In the rows, zero is written as 128.
Each row has a class, written as a number after it; each block has new classes, again numbered from 0 up.
[127 129 122 127 145 145 107 129 120 122 135 126 169  76 100 106 138 117
 105 103 120 124 123 127 129 114 150 101 103 122 115 126 127 152 138 136
 116 144 152 121 135 146 136 151 155 119 172 135 123 135 117 159 135 138
 134 111 146 131 151 100 129  96 134 126 125 126 100 126 114 134 137] -> 1
[127 104 121  76 128 122 134 133 127 117 135 118 137 147 151 128 156 124
 138 133 124 135 109 106 119 118 107 134 133 152 108 130 115 144 152 126
 126 120 126 119 124 110 104 101 114 118 143 141 119 140 141 132 110 111
 108 115 165 145 117 144 127 136 112 156 146 120 142 121 126 127  82] -> 0
[139 104 111 113  85 180 133 134 135 121 129 140 147  83 159 144 145 109
 116 133 131 100 100 103 125 131 131 138 131 119  96 109 122 120 130 116
 130 147 123  77 123 138 131 165 123 125 140 121 120 203 132 102 122 102
 138 110 165 208 113 113 122 136 145 141 166 149 155 129 124 101 131] -> 2
[129 120 114 104 109 143 148 131 120 127 125 131 114 145 176 135 139 126
 136 157 128 136 110 117 157 125 114 138 146 128  99 112 126 109 114 116
 137 136 136 148 123 117 123 117 127 134 114 121 126 157 135 102 112 107
 129 126 143 184 129 124 139 129 112 140 146 151 157 130 133  97 111] -> 0
[115 112 133  95 121 132 118 133 124 108 120 121 145 141 144 136 182 135
 116 154 126 136  86 131 112 146  87 142 115 134 114 112 101 117 138 116
 142 111 137  96 127 122 114  80 117 125 127 135 134 161 132 111 128 105
 133 139 167 127 117 135 125 146 106 127 137 130 130 117 141 130  90] -> 0
[111 114 124 114 152 176 128 136 134 125 130 127 110 105 111 122 137 141
 129 129 112 117 127 127 133 137 151 122 148 126 103 122 121 138 132 137
 124 141 141 125 121 127 119 138 170 122 155 125 115 158 119 124 127 122
 120 116 117 153 133 116 132 122 120 140 122 116 128 137 129 111 105] -> 1
[137 101 127  95 115 153 120 138 127 126 123 128 127 141 167 124 138 110
 118 145 115 122 129 119  82 125 103 133 146 128  80 144 119 133 144 117
 133 126 142 114 115 108 115 140 124 118 126 133 140 151 135  93 109 108
 134 125 167 175 155 122 123 135 109 141 139 129 127 132 125 128 112] -> 0
[124 132 118 130 140 159 108 134 132 141 130 120 132  63 104 101 138 139
 108 116 111 141 122 150 119 104 162 116 123 127 122 129 132 123 110 129
 117 132 157 109 142 133 128 150 142 134 151 130 129 130 122 135 155 129
 147 111 124 130 125 112 127 113 125 143 129 124 123 109 132 133 138] -> 1
[129  82 105  47  24 149 156 114 122  95 138 139 123 136 152 116  93  78
 187  72 123  73 116  98 112  75  65 111 157  91  58 134 119 183 170 105
 150 155 128 121  87  94 126 177 116 151 180 172  91 195 148 139 121 129
 171  85 199 252 122  78 116 143 140 143 200 129 192 151 113 111  91] -> 2
[114 109 136 108 125 137 159 128 118 112 117  98 136 142 191 124 167 127
 120 147 134 138 123 125 115 125 105 142 102 149 115  57 123 137 136 110
 138 125 141 125 116 112 108 106 116 136 137 123 132 130 119 141 141  98
 143 141 138 218 123 154 130 126 110 132 138 154 163 135 123 112 124] -> 0
[130 100 124  89 112 148 121 133 111 116 128 131 133 160 143 137 138 110
 128 131 119 124  97 112 138 137  97 133 150 140  94 136 135 146 116 107
 134 140 121 118 114 110 121 125 116 104 128 142 129 143 130 120 108 132
 129 118 181 184 137 126 122 140 105 136 128 135 148 130 124 119  76] -> 0
[141 121 117 135 119 165 151 138 121 123 140 145 144 126 123 135 125 125
 117 118 138 102 148 104 128 116 129 144 120 120 117 118 125 152 132 143
 117 123 123 125 121 144  97 163 124 114 126 153 139 190 109  99 138 120
 140 124 151 127 132 126 133 134 143 133 132 129 126 140 127 123 171] -> 2
[122 114 117 130 157 164 141 141 109 128 121  98 148 100 120  45 131 138
 133 147 118 128 161 145 144 131 180 109 141 128 124 103 113 126 120 147
 126 126 118 132 133 129 137 163 153 104 178 133 145 137 136 123 128 111
 122 111 117 132 127 130 122 123 104 123 127 118 113 134 125 142 118] -> 1
[127 111 108 123 146 176 115 129 123 135 122 132 153  73  86 114 157 138
 103 122 128 110 103 130 128 119 153 126 150 130  75 132 131 128 141 146
 121 131 125  98 120 142 129 148 165 109 151 150 110 144 146 198 144 126
 128 118 164 193 137 117 130 119 114 132 126  98 126 123 133 131 110] -> 1
[124  97 129  92 116 167 123 119 131 124 130 115 130 120 164 142 156 107
 140 141 121 128 109 108 145 141 114 123 159 145 121 118 127 160 154 120
 124 126 130 107 118 116 112 120 129 110 132 130 117 167 151 122 113 104
 138 117 166 215 117 124 122 138 113 151 150 137 140 133 131 110 108] -> 0
[122 118 129 114 141 134 114 149 138 130 130  98 156 135 160 134 159 131
 111 165 114 135 124 129 128 136 132 133 162 137 115 107 116 145 127 119
 141 131 110 117 124 113 103 108 113 115 137 118 133 146 131  87 111  99
 132 130 137 135 129 132 130 131 106 132 112 135 135 118 137 137 109] -> 0
[148 112 142 104 102 126 117 127 123  84 117 138 136 147 155 128 152 126
 128 129 124 128 106 123 126 129 102 135  91 136 139 136 105 131 128 118
 143 127 142 113 118 126 122 104 100 124 121 144 144 156 125 114 126 123
 130 134 168 134 123 127 116 137 127 135 132 125 123 124 124 136 108] -> 0
[141 124 131 120 102 164  93 117  90 142 117 123 105 178 177 116 137  89
 150 123 143 117 137  93 133 149 100 143 129 122 144 108 132 164 131 123
 138 105 125 129 113 121 113 127 111 143 136 123 138 149 119 130 132 122
 137 141 157 124 117 149 112 126 125 125 121 128 145 121 138 127 118] -> 2
[113 129 132 119 120  92 176 133 127 139 120 136 131 200 124  83 120 165
 156  98 207 123  78  67  94 136 120 140 106 128 141 129 109 141  98 143
 132 125 117 113 128  96  93 105 107 142  57 124 198 115  85 126 117 145
 139 162 121 131 104 115 138 146 166 125 165 123 150 128 129 135  92] -> 2
[121  86 124  87 113 165 126 130 131  98 112 129 153 163 124 117 148 108
 147 162 134 120  79 144 139 133  91 138  94 141 108 113 133 126 134 125
 123 132 123 118 147 118 133 103  99 109 122  90 138 127 113 123 119 116
 110 126 166 219 129 139 142 127  76 137 154 128 157 119 150 142  77] -> 0

Next block: new classes, numbered from 0 again.
[125 123 127 122 126 151 136 116 117 168 115 102 113 121 133 108 122 152
  90 120 117 127 125 103 119 145 125 194 126 101 134 129 127 221 124 125
 134 117 118 145 139 113 132 145 116 136 143 123 119 134 122 123 125 136
  86 125 125 129 115 135 124 119 132 124 136 125 120 126 143 134 128] -> 1
[127 116 126 127 129 137 130 122 134 137 137 105 119 138 132 113 125 150
 105 126 122 127 133 118 118 145 150 202 124  99 127 135 125 189 120 125
 131 121 118 130 130 121 127 137 117 120 130 124 124 131 128 128 133 133
  96 124 135 133 122 137 134 120 138 122 196 128 126 124 140 130 128] -> 1
[119 114 130 132 122 131 135 120 138 169 126 116 111 128 135 119 126 144
 110 124 118 127 133 124 124 156 136 193 142 109 124 130 124 196 141 130
 132 124 124 139 130 100 138 125 127 132 127 140 114 137 123 127 130 140
  70 128 137 131 115 146 124 119 134 124 129 130 132 124 132 141 132] -> 1
[126 115 125 130 131 140 140 124 140 130 130 127 122 137 135 118 124 148
 110 120 122 129 133 117 122 146 133 212 114  99 115 135 124 185 122 128
 129 130 127 127 131 125 131 136 125 129 130 120 123 129 123 134 127 139
  83 128 131 128 129 132 135 118 131 125 135 126 123 131 154 129 127] -> 1
[117 124 124 127 123 145 143 122 126 182 109 110 113 129 137 116 135 150
 106 127 122 126 123 119 122 153 133 201 134 113 130 130 127 211 131 129
 136 129 120 145 134 104 129 130 127 135 141 145 117 132 131 121 128 138
  61 129 136 127 116 135 125 104 137 126 136 117 125 126 127 131 133] -> 1
[126 114 126 129 126 146 132 121 147 113 138 115 120 144 127 114 123 147
  93 128 125 130 134 125 121 153 129 211 130  98 119 134 120 167 126 124
 130 137 128 133 121 128 141 119 114 131 122 124 123 133 130 139 128 138
 107 118 131 126 133 129 132 122 129 123 133 126 128 131 149 122 127] -> 1
[121  99 124 135 140 142 139 146 221  84 193 164 122 174 120 151 117 150
 111 141 120 140 149 154 119 165 131 219 143 104  72 132  92  64 140 132
 114 160 150 107 102 144 163  52 152 121  86 106 140 125 139 144 132 145
  90 129 139 125 172 123 141 124 100 123 135 125 144 132 162 115 128] -> 0
[122 121 124 129 128 142 142 123 113 141 120 114 123 134 137 113 129 142
 107 127 119 128 134 116 121 143 130 212 109 103 127 135 133 196 124 126
 133 131 127 132 135 119 130 147 119 127 131 127 121 134 126 130 133 148
  90 123 132 129 121 134 127 116 139 127 131 126 122 127 142 132 129] -> 1
[132 124 139 120 113 121 116 123 125 121 121 118 122 124 140 135 128 128
 126 137 117 128 132 120 134 129 132 117 142  91 124 144 137 180 130 126
 137 100 121 136 121 129 148  92 138 125 124 125 124 133 118 101 130 129
 145 129 137 123 128 131 120 120 131 115 139 128 129 131 102 134 131] -> 2
[112 105 126 123 139 159 141 119 177 206 161 145 107 130 125 129 126 155
  75 135 117 142 136 136 114 160 128 179 156 118 104 118 114 173 135 123
 121 124 126 126 125 103 152 104 136 132 115 109 116 133 130 117 129 143
  49 130 138 130 138 133 134 129 118 127 141 123 129 122 151 116 129] -> 0
[140 123 151 126 111 106 107 119 123  62 124 104 124 125 134 123 127 123
 129 127 116 123 138 138 133 137 133  87 143  78 126 157 132 140 126 125
 141 109  92 135 117 144 148  73 124 122 120 126 131 138 117 117 131 125
 194 125 128 120 129 131 124 131 131 110 119 138 127 133 109 131 131] -> 2
[135 126 148 121 112 110 104 114 124  74 121  98 119 126 135 118 129 129
 122 128 110 125 132 134 125 139 121 121 136  83 127 154 133 149 135 122
 136 115 121 140 114 132 144  79 118 127 124 137 127 141 120 121 129 130
 175 124 138 123 124 146 123 131 127 112 119 130 131 128 110 134 128] -> 2
[109 122 123 133 137 158 148 119 176 199 147 144 105 131 127 127 129 150
  72 129 118 134 122 140 116 159 135 180 156 120 106 124 113 179 133 123
 123 141 128 133 122 103 153 102 123 134 118 119 113 128 122 127 130 142
  65 124 141 126 127 136 137 124 116 136 135 122 131 124 150 124 127] -> 0
[126  91 117 134 137 129 136 152 221  59 202 172 128 188 121 164 111 140
 142 136 124 140 148 158 123 155 133 214 135 116  65 132  95  35 137 133
 113 168 146 101  90 151 173  43 170 124  77 110 134 119 146 148 131 139
  97 126 137 128 174 115 142 128  92 123 131 129 144 134 160 115 122] -> 0
[110 114 128 124 134 169 144 117 174 208 150 144 100 123 130 124 131 152
  61 133 118 136 124 139 117 161 135 173 160 126 109 114 116 202 142 123
 122 140 136 133 124 104 151 100 120 136 120 115 112 129 130 130 130 138
  62 121 140 127 129 142 132 125 108 130 143 122 133 120 150 125 128] -> 0
[139 125 146 118 110 115 108 117 119  58 113 100 122 124 135 120 126 127
 122 130 114 128 138 138 148 144 129 123 138  77 132 157 134 152 140 125
 140 124 120 141 113 141 142  79 118 123 117 133 130 138 114 132 130 128
 184 124 133 122 126 138 119 131 129 111 119 126 128 136 111 136 131] -> 2
[ 89 112 127 126 135 160 161 116 145 221 126 150  96  98 132 121 140 154
  71 128 120 126 125 128 116 155 134 155 156 160 121  99 132 217 143 124
 124 116 118 143 139  50 141 149 130 144 129 126 100 127 130 111 130 144
  35 127 144 134 110 146 127 123 132 137 135 125 120 120 138 130 130] -> 0
[109 109 125 125 136 161 146 116 169 211 141 146 108 126 130 127 129 152
  74 129 116 139 136 128 122 160 126 186 151 126 111 120 115 191 144 123
 126 133 127 134 122  94 143 109 127 135 117 120 111 126 128 124 125 143
  49 124 142 127 127 136 134 122 112 130 134 123 129 121 146 124 130] -> 0
[138 120 148 120 107 106 109 120 121  52 125 101 118 125 136 112 127 123
 132 133 115 128 140 135 130 138 132 119 140  75 126 156 128 149 132 122
 139 113 121 142 118 143 146  79 121 116 124 131 130 136 118 123 129 125
 187 124 129 119 136 131 120 126 130 118 120 132 129 132 108 130 130] -> 2
[ 99  95 125 125 138 152 155 116 177 221 151 153  95 114 129 129 137 150
  73 130 117 134 137 127 111 164 133 171 159 146 112  97 121 167 159 121
 121 121 129 141 133  70 149 122 134 142 115 120 109 119 139 123 131 143
  35 123 142 135 125 143 134 130 123 133 137 132 133 120 145 128 134] -> 0
[100  93 124 127 132 144 155 118 172 221 146 153  97 117 132 126 135 165
  76 128 118 135 137 143 119 168 139 171 159 143 109 101 127 161 144 120
 127 120 127 135 134  71 144 118 133 140 116 128 101 127 130 120 132 141
  35 125 140 125 120 142 134 131 128 136 128 127 133 121 142 127 134] -> 0
